Each row has a class, written as a number after it.
[ 50   5  40 -20  35 -24 -17   1  16 -47 -13  26  24  -3 -12  10  17  -9
  13   5  12 -29   4  13  -8 -12  -7 -23 -25  18  24  18   7] | 4
[-12 -31  -3  10  -9  25 -18   1  -9 -10 -36   8  12   2  -4   9 -50  -2
  20 -10  28  21  55  17   5   1 -35  22  10  34  17  -3  16] | 8
[ 26  -1  16 -17   9  26   6   1   9 -17  31   9  -6  10  14   4  -9  10
  23 -17  14 -35 -67  -9 -17  10  33  -3  21   2  13  27 -18] | 4
[ 13 -52  14   3   4  25 -21  -4  27   2  -3 -20  21  -4  12  -4 -33  28
  17  -2  -8 -33  -4 -11   6   0 -26  39  -1 -12  -9  29  -6] | 1
[  1   4  54  30  38 -14 -24  -2 -13 -41  12  10   8  -8  -3 -11  23  27
 -28 -10  -1   0   4  -6  -1  -2 -24 -36  -2   1   3 -20  -9] | 9
[ 10 -18  25 -24  14 -24 -22  -3  45 -32  13 -23  15  -2   4  -9  11 -27
 -17  13 -43  -9 -21 -11 -41 -15  25  14 -53  -1  24   4 -37] | 6
[ 19  30   1  -9  -1   8  16 -11  17  -8   9 -11 -19   5   4   0  -8  11
  30  10  14 -29 -57 -23 -20  15  24  36 -13  25   0  35 -36] | 7
[ 41  21   9  11 -38  19  -1  15  16 -35   2  -6  18  18 -14   4  -7  35
  47  -2  13 -32   8  -5   0  14 -12  29   6  12 -34   8 -16] | 4
[ -5  -2  -1  -9 -10 -12   2  -3  25   8  23  38  -7 -12  -3  -3   4  33
   7  16  16 -40  -4   4  19 -25  -8 -13 -36  55  44   9  -1] | 1
[  9   1 -15  -4 -25   8  10   8  -5  21   1  -3  -7  -1  11  17 -24  -5
   3   7  16  17 -18 -13   0  17  -4  24  28   2  25  -8   3] | 8
[ -4  14  21 -16  81  35   0   7 -19   0  -2  27  -3 -13 -22  12  46  19
  47  -5  21  20 -12 -30 -25  31  10  10  22 -11   4  29 -17] | 4
[-30 -18 -15  -6  17  15 -23   3  11  25 -10  17  -4 -22 -15  -4 -35  15
   1  -5   4  47   1   3 -17   8 -24 -12  14  24 -12   2  13] | 5
[ 20  12 -23  13  15   9  -3  -7   2 -41  -1 -53 -41 -19  -4  -6 -33  30
   5  -4 -22   7 -12  11 -16   5  13  -8  22 -32 -32 -16 -14] | 6
[ -8 -30  22  26  13 -10  33 -35  17 -27  -9  30 -46  14  16 -31  20 -24
  -7 -23 -16 -23   4 -23  -9 -19  -8  16 -27  49  18  -9 -32] | 1
[ -2 -31 -21  21   8   9   5  -1  -2  24  -6  -1  12  -2   2  -5  17  19
   2 -17  24  -5 -12 -26  13  11  -4   6  -3  17  -7   5 -15] | 3
[ 34 -12  23   2  16   5  -7 -12  55  17  -2   2  15   2   1  -7 -26   5
   2 -13 -14  -5 -49 -16  -6 -12 -10  29   1   8 -14  37 -20] | 1
[ 18  31  14  -2  26   4 -22  27   6 -31  21  19  24 -25  -3   8   6  40
  -5  24   4 -22 -64 -29  -2   5  26 -65  -7  -6 -12   9 -15] | 0
[-34 -12 -14   1  -9   4  -2  -2  17   3 -19   7 -25 -23   7 -12   4 -18
  -2  10  13   6  50 -26   6   5 -17  28  47  -6  -2  -4  -7] | 2
[  1  16  18 -11 -22 -16 -21  24  36 -15  56  47 -10  -9   8 -11  -2  27
   0  15  -9 -13 -20 -37 -11 -14 -15   5  -5  32  17  11  -2] | 4
[ 35  25 -12  21 -27  -6 -14  -5  16  23  40 -21 -52  -7  -3  -8 -11  89
 -19  17   0 -22 -49 -16  27 -10  -3  -7 -12   6   6  -9 -16] | 3
[-28 -17 -15 -13  10  15  10   8   9  -3   4  26 -12  -6  16 -11  21  -4
  20  11  29 -15  45 -17  -2 -10   3 -12  -9  27  20  43 -11] | 5
[-16 -33   0 -12  10  20  21 -30  -9  18  -4 -17  -6   7  -7  -2 -12   9
 -20  10 -28  14   4  -2 -25  -2   8  22   5 -20   7 -26   7] | 4
[  5  21  39   8  59  24  21 -11 -22  -3 -27   5  26  14 -22  -2  34  23
  20  17  11  18  15 -14 -12 -17  28  14 -42   9   7  17 -26] | 0
[-27  16   4  -3  35  38 -16 -21 -25 -17  -1 -10 -10  -5 -39   3   4  61
  16   8  -2   1  -5   3 -12  25   1   1 -10   6 -24   7 -10] | 7
[ -7   8  53 -27  30  -8 -14 -25   4 -42   5  23  -2   1 -27  -2  43 -12
 -23  18 -12  17 -29   1 -13  14   2  19  28  -3   4 -16 -12] | 1
[ 20  22  18  -9  -4 -28 -18   7  50 -18 -23  12 -24   4   6  -4  24 -23
  17  24  11  24   7 -19  -2 -20  10  54   9   8   3  20 -44] | 2
[-43  30  19  11  29   2  33 -30   1 -44  30  18   6  -2 -11 -45  42  -8
 -31   2 -24  -8  29 -62 -28 -28  19  14 -21  18   6  26 -32] | 8
[  5  15   9  10 -10 -38  -4 -32  27  17   4 -19 -17   2 -13 -20   6  29
  -6  16 -37 -24  14   2 -10 -38  -1  16 -75  27  24   5 -17] | 9
[ 14   5  21 -14   0   7  35 -11   4  18   3 -21  25  12  -3  -3  12   3
 -25  28   8  17  14  -6 -11  -9   3  24   4  -9   9   5  -5] | 5
[ -9  -4  68  -4  30  20 -29 -21 -20 -42 -30  -2  35  19 -25   6  22  13
 -11  17  28  16  43  27   9   7 -25  19   7  -1  -4   5   2] | 7
[ 28  41  27 -25 -17  -4 -11  12  44  -2   3   2  11  -9 -14  10 -17 -23
   3  22 -20 -17 -41 -18 -26  19  11   4   5 -26  -3 -10 -18] | 4
[ 19 -30  17   4  38 -31 -16 -13   7 -56 -13 -15 -26  -8  25 -23 -12 -22
  22 -16 -19   4   0  -4 -21 -28  -5  44 -17   4   4  34   0] | 6
[ -4  -8  -6 -18   0 -15 -41  41  33  28  -6 -11  30 -26  33  10 -35  13
  26  42  16   1 -44  -4   0 -24  23 -10 -62 -23  25  27 -19] | 5
[  5 -39 -33   4  -7   3  -7 -24  22 -20  37 -48  -5 -10  -3 -17  -9  53
 -23 -24 -24 -44 -24   8 -20  -7  26 -13 -27  30   8 -14 -34] | 2
[-10 -17  -7  17  21 -20 -24  -9   0  22 -11   2 -26   0   9   2  22  36
  20  -3   3  36 -51  -7  -2  -2   3  15  -4  11  -3  11 -20] | 9
[-70 -65 -24  -6 -25  14 -30  -1  31 -15 -12 -30  69 -11  -6 -13   6   4
 -25  24  -3  22 114   3 -17   0 -24  22  16  -4 -20 -25 -11] | 4
[  6 -34  26 -20 -11 -15 -46   3   7   7 -11  -3  50  11  -9  11  47  14
 -10  34 -29   4   4 -12   7   3 -16  19 -18 -22 -13  20  19] | 0
[-19  -4  -9  -6  18  32 -33 -30   4   8 -33 -17 -26  20  -9   0  11   2
   9 -17  -4   8  34  36  23  -9  13 -19  21 -44 -41  63   2] | 7
[ -2   3  16 -12  23   9  22   6 -36  30   8  30   0   9 -17  11  51   7
  20  -7 -13  -6  30  -9   4   4  -8  -5 -22 -22  18   4  31] | 4
[ 27  -2 -43  23 -10  -4 -14  15  27  12 -31  -2   3 -26   6   1 -36  25
  28   5  36 -14 -24 -26  27   3 -16   3  17   9 -35  25  -7] | 3
[-74 -30 -46  10  -7 -17  26 -26  -1  -8   9 -20  23   1  -9 -27  56  -7
 -42  -4 -54  -9  34   5  -4 -28  42 -35 -60 -22 -24 -38 -28] | 1
[ 31 -10  -1   8  -4 -30 -16   5  39   6 -29 -24   2 -23   9  -3 -17  -5
 -16  21 -18  18 -12 -26 -11   8 -37   4   3 -19 -30   2  -1] | 5
[ -2 -32   3  -7   8 -22 -43 -10  19  -4   0 -14  10  -9  12  -7  14   5
 -15  10   7 -12 -55 -10   6  -1  17   9 -14  -6  10  13 -21] | 3
[-19 -43  23 -10  17 -17  12 -22  10 -17  34  32  19   2  15 -20 -18  -6
 -41  -8 -31 -36 -48   4 -11 -49  24 -26 -67  32  44 -12   0] | 1
[  9  23  22  11  12 -36   9 -21   4  25 -18   6   5  -8   0  -2  34  -7
   9  -1   8 -10 -81 -21  -1  13   5  12  -6   6   1  14 -12] | 9
[-27  17  34 -20  35   5 -10  19 -26 -54 -14  69  13  -8 -19   9  33   2
   9  36  35  50  -6 -29   4   3   1  26  57  -1 -14 -12   3] | 2
[ 32   6 -15 -18 -31 -32  29  19  39  -2  22 -14  47  -4  21   0   6 -24
  21  15   3 -37 -23 -33 -27  -2  20  43 -23  12  11  17 -22] | 4
[-25  22  -2  -5  15  30  36 -15   9  -6   6  26   0   3 -42 -15   9 -19
 -27 -18 -12  14  63  -7 -20  -9  14 -13  20  23  -8 -23 -15] | 2
[-14 -10 -24   2  14  -9  16 -47 -11 -42   1 -35 -35   6 -21 -20  -6  31
 -24  -2 -41  22 -49  11 -38 -17  55  25 -21  15 -16 -50 -36] | 2
[ -3   9   9  -7   0  -5  -1  -1  21   4   3 -12  -3 -11  19  -3   8   0
  14  22  20   3 -32 -11   9   3  12  46  29 -25   3  16 -25] | 1
[ -9 -15  28  14   4  36  13 -14  -8  23 -18  -5  -3  43   3   7  15  15
   9   0  -9  -1 -14   0   2 -11  32   3 -28 -22   5  -1 -39] | 9
[-34 -17 -20  -1 -32   2 -37 -12  26   3   1 -20  16   2   0 -20   4  10
   7   3   7 -32 -10   0  14  -9  28  16 -28   3 -10  25 -31] | 3
[-31 -19  33   4  32  12 -19  10  -8  12  12  17  -4 -14  12   0  17  16
 -34   7  11  50  -5  -7  11  -4 -17 -16  38 -24  18 -14   9] | 6
[-30 -69  18 -15  18  22 -79 -17   2   5  -7  -5 -26   5   5  -5   6   7
 -23  -6 -15  -4  16  15  21  -2  -8 -11   9 -40  10  20   8] | 3
[ -5  12  37   4  39  50 -55  -5  15  11   4 -12  10   1 -34  -2   3  46
   5 -15   8  11 -63 -10  -6  30  20   3   4 -15 -19  11 -49] | 3
[ 20  17 -29   1 -54 -28  -9  -9  35  18 -15 -17   4   4   8   2  -3 -26
  -5  -2  -5  -4 -23  -2  17  -4   1   9  14  -9 -14  29   1] | 8
[ 22 -27   9  -9 -21  24  14  15  20  27   6  10  17  20  -4  21  36  -4
   0  -5  -1 -17  -2 -19   3  28 -17  -6   6   8   9   1  -7] | 6
[ 12 -33   1  -4  32  -8  18 -20 -12  19 -22  13  10   8   9   5  34 -15
 -28   1  -5  10 -11  -6   5 -13  13 -32   5  -3   7  15  19] | 0
[  1   1 -14  25 -29  -4   4  -2  16   1  14  -8 -19   1  -6 -14 -49  34
 -23  -9 -21  50   3   8  -4 -25 -21  14  15  23 -25 -33  10] | 6
[ 37  12  47 -15  42 -15 -32  -6   2  -5 -14  20 -41   0  15  19  10  16
  41  22  27 -14 -77   1   6  -3  15   9  -2  -1  41  44 -15] | 9
[-49  22  26 -12  15  12 -49  -6  30 -10   5  39 -44  -8 -25 -21   3 -19
 -19   6 -56  24  30 -19 -29  -5   7 -24  -9   6  -7   2 -15] | 0
[  2 -53  38   9  50  -2 -27  -7 -11 -20 -14  13  30   1   8  -9  29  12
 -13  -1 -28  -4  -8 -29  -7 -11 -12 -13 -32  -4  -6  23   9] | 0
[-20  -4   2   3 -29  -8  12 -10  -3   4   5  28 -63  20  -6  -8  21 -14
  -8  -8 -24  39  29   3  -2  -6 -19  22  13  27   7 -28  12] | 6
[ 10  32  28   0  34  14   6  13  10 -53  36 -35  26 -24 -13 -19   0 -29
 -24 -33   6 -23  76   7 -29   8  15 -13  20 -12  15 -18 -34] | 2
[ 32  21  47 -10   5   4  -4  24   9 -19  11  42  -4  18 -13   2   1 -11
 -20   7 -33 -15  41   3   0 -30 -13 -63 -53 -10  11  -1  11] | 5
[  3   8 -35  -6 -40  11 -30   9  45  42 -27 -14   4 -13 -20   5  -7  -6
  32   9  19 -29  34  -9  20  25 -14  20   5   2 -17  27 -16] | 3
